Below are the code and all the weights of a small trained network. Each question names an input and a class and asks about switching units off, where a switched-off unit gives its printed mean instead of its output.

import numpy as np


def w(rows, s, z=0):
    codes = np.array(rows[::2]) - 128.0
    scale = np.full(codes.shape[1], s)
    scale[-1] = z or s
    return codes * scale


def f(y):
    return y / 2 * (1 + np.tanh(0.7978845608 * (y + 0.044715 * y**3)))


def log_softmax(a):
    a = a - a.max(-1, keepdims=True)
    return a - np.log(np.exp(a).sum(-1, keepdims=True))


def net(x, mask):
    res = np.array(x, float).reshape(1, 8) / 4 @ E
    y = f(res @ A[0][:, :-1].T + A[0][:, -1])
    res = res + np.where(mask, y, B[0][:, -1]) @ B[0][:, :-1]
    return log_softmax(res[-1] @ U[:, :-1].T + U[:, -1])


A, B = {}, {}
E = w([
[191,176,45,62,218,191,131,220,140,88],'x0',
[54,154,99,18,86,112,49,183,86,159],'x1',
[130,179,131,93,173,177,77,28,204,87],'x2',
[130,199,125,136,75,58,72,141,141,134],'x3',
[126,102,132,164,178,128,147,103,137,137],'x4',
[114,146,30,67,139,150,96,177,100,121],'x5',
[207,196,72,182,214,110,139,207,144,111],'x6',
[152,31,194,141,163,253,222,121,111,96],'x7',
],0.0063)
A[0] = w([
[87,96,114,31,52,96,27,84,95,194,181],'neuron 1',
[75,133,177,93,76,124,89,43,94,184,204],'neuron 2',
[148,88,194,217,73,80,169,107,113,218,141],'neuron 3',
[162,8,127,77,148,218,218,185,133,50,212],'neuron 4',
[136,193,27,35,125,95,82,228,88,139,175],'neuron 5',
[128,51,185,229,131,178,247,127,137,97,252],'neuron 6',
[177,60,110,62,164,249,182,165,162,75,210],'neuron 7',
[113,193,187,192,84,56,131,51,89,188,252],'neuron 8',
[188,211,163,213,183,73,134,24,156,121,183],'neuron 9',
[183,176,110,178,196,168,100,66,202,81,179],'neuron 10',
[2,131,165,106,85,91,119,76,151,169,131],'neuron 11',
[87,90,201,170,52,90,98,81,89,157,229],'neuron 12',
[198,166,44,85,150,176,110,212,165,69,217],'neuron 13',
[36,125,142,38,59,110,48,81,127,137,161],'neuron 14',
[70,157,90,79,107,94,47,117,169,83,218],'neuron 15',
[145,93,164,127,165,196,196,108,75,135,81],'neuron 16',
[143,115,210,184,105,20,189,101,56,221,193],'neuron 17',
[53,80,136,53,57,155,62,107,126,130,233],'neuron 18',
],0.0065,0.0037)
B[0] = w([
[8,192,214,49,87,70,59,85,119,150,223],'neuron 1',
[41,123,218,59,92,170,137,42,210,47,205],'neuron 2',
[82,5,117,229,72,46,113,218,145,66,195],'neuron 3',
[108,116,204,149,169,162,205,74,51,239,244],'neuron 4',
[92,251,60,52,125,20,69,205,18,229,239],'neuron 5',
[201,2,211,237,113,168,214,117,47,113,254],'neuron 6',
[166,149,140,166,211,175,221,69,29,224,236],'neuron 7',
[104,63,106,128,57,130,121,165,239,17,218],'neuron 8',
[224,165,61,168,151,197,95,146,251,41,201],'neuron 9',
[174,176,44,136,185,195,168,93,194,94,195],'neuron 10',
[38,81,180,57,49,104,91,102,147,70,194],'neuron 11',
[55,94,207,161,14,45,98,140,206,36,220],'neuron 12',
[173,201,64,134,221,81,123,120,46,232,230],'neuron 13',
[35,187,174,28,72,132,58,83,194,103,215],'neuron 14',
[135,194,129,38,202,137,83,92,155,115,203],'neuron 15',
[187,87,193,186,181,180,214,64,44,213,176],'neuron 16',
[100,60,135,216,33,44,142,233,175,43,206],'neuron 17',
[67,201,197,89,148,99,158,41,94,181,213],'neuron 18',
],0.0061,0.0095)
U = w([
[131,19,172,246,40,76,119,236,166,48,2],'0',
[230,192,48,171,201,197,108,76,207,47,192],'1',
[55,138,213,47,71,128,56,61,154,100,93],'2',
[161,54,199,196,163,228,207,58,33,165,145],'3',
[127,216,41,96,151,33,80,254,21,212,208],'4',
],0.0071,0.0031)

Each question gives the input, the list of numbers given to net, and the class t.
The units are the neurons (one row each of A and B). Each row of codes is followed by its name. A weight is (code - 128) times the scale printed after its matrix; where a second scale follows, it is the last column's (A, B and U).
mask holds one flag per neuron, in row order. A switched-off neuron (its flag False) gives its mean, the last column of its row in B, instead of its output. The means were averaged over made-up inputs and are rounded, as every weight is.
A unit's drop is (log p(t) with every unit on - log p(t) with that unit switched off) / (log p(t) with every unit on - log p(t) with every unit switched off).
The circuit of an input: a set's keep is (log p(t) with only the set's units on - log p(t) with every unit switched off) / (log p(t) with every unit on - log p(t) with every unit switched off). Starting from the 12 units with the biggest drops (on a tie, the unit counted first), units are removed one at a time, each time the one whose removal leaves the highest keep (on an exact tie, the one counted first), for as long as the keep stays at least 0.8.
units of the circuit, in order: the units of the circuit, biggest drop first
unit that matters most: the unit with the biggest drop
top k neurons: the k neurons with the biggest drops, biggest first
drop of u: that unit's drop, to one decimal
input [-2,8,-6,0,3,-8,-4,2], class 0: unit that matters most	neuron 17
input [3,5,-1,-6,0,8,-1,5], class 4: top 3 neurons	neuron 5; neuron 6; neuron 13
input [-7,5,3,-4,-1,7,6,4], class 4: units of the circuit, in order	neuron 6; neuron 2; neuron 12
input [7,-7,6,7,-2,8,-4,6], class 3: top 2 neurons	neuron 7; neuron 4
input [0,-7,0,-6,1,-8,0,-1], class 0: top 2 neurons	neuron 3; neuron 17
input [2,6,-3,-6,-8,-4,-5,4], class 3: top 2 neurons	neuron 4; neuron 7
input [3,5,8,7,-3,-3,2,-8], class 4: top 2 neurons	neuron 5; neuron 13
input [5,-7,8,5,-1,-4,-1,3], class 1: top 2 neurons	neuron 9; neuron 10
input [1,5,6,6,5,-5,7,8], class 1: top 2 neurons	neuron 10; neuron 9
input [1,-3,4,-5,-7,8,-1,1], class 3: drop of neuron 14	0.1
input [8,-4,7,8,0,6,-1,0], class 4: drop of neuron 13	0.2
input [8,-6,4,8,-2,7,4,0], class 4: drop of neuron 5	0.7
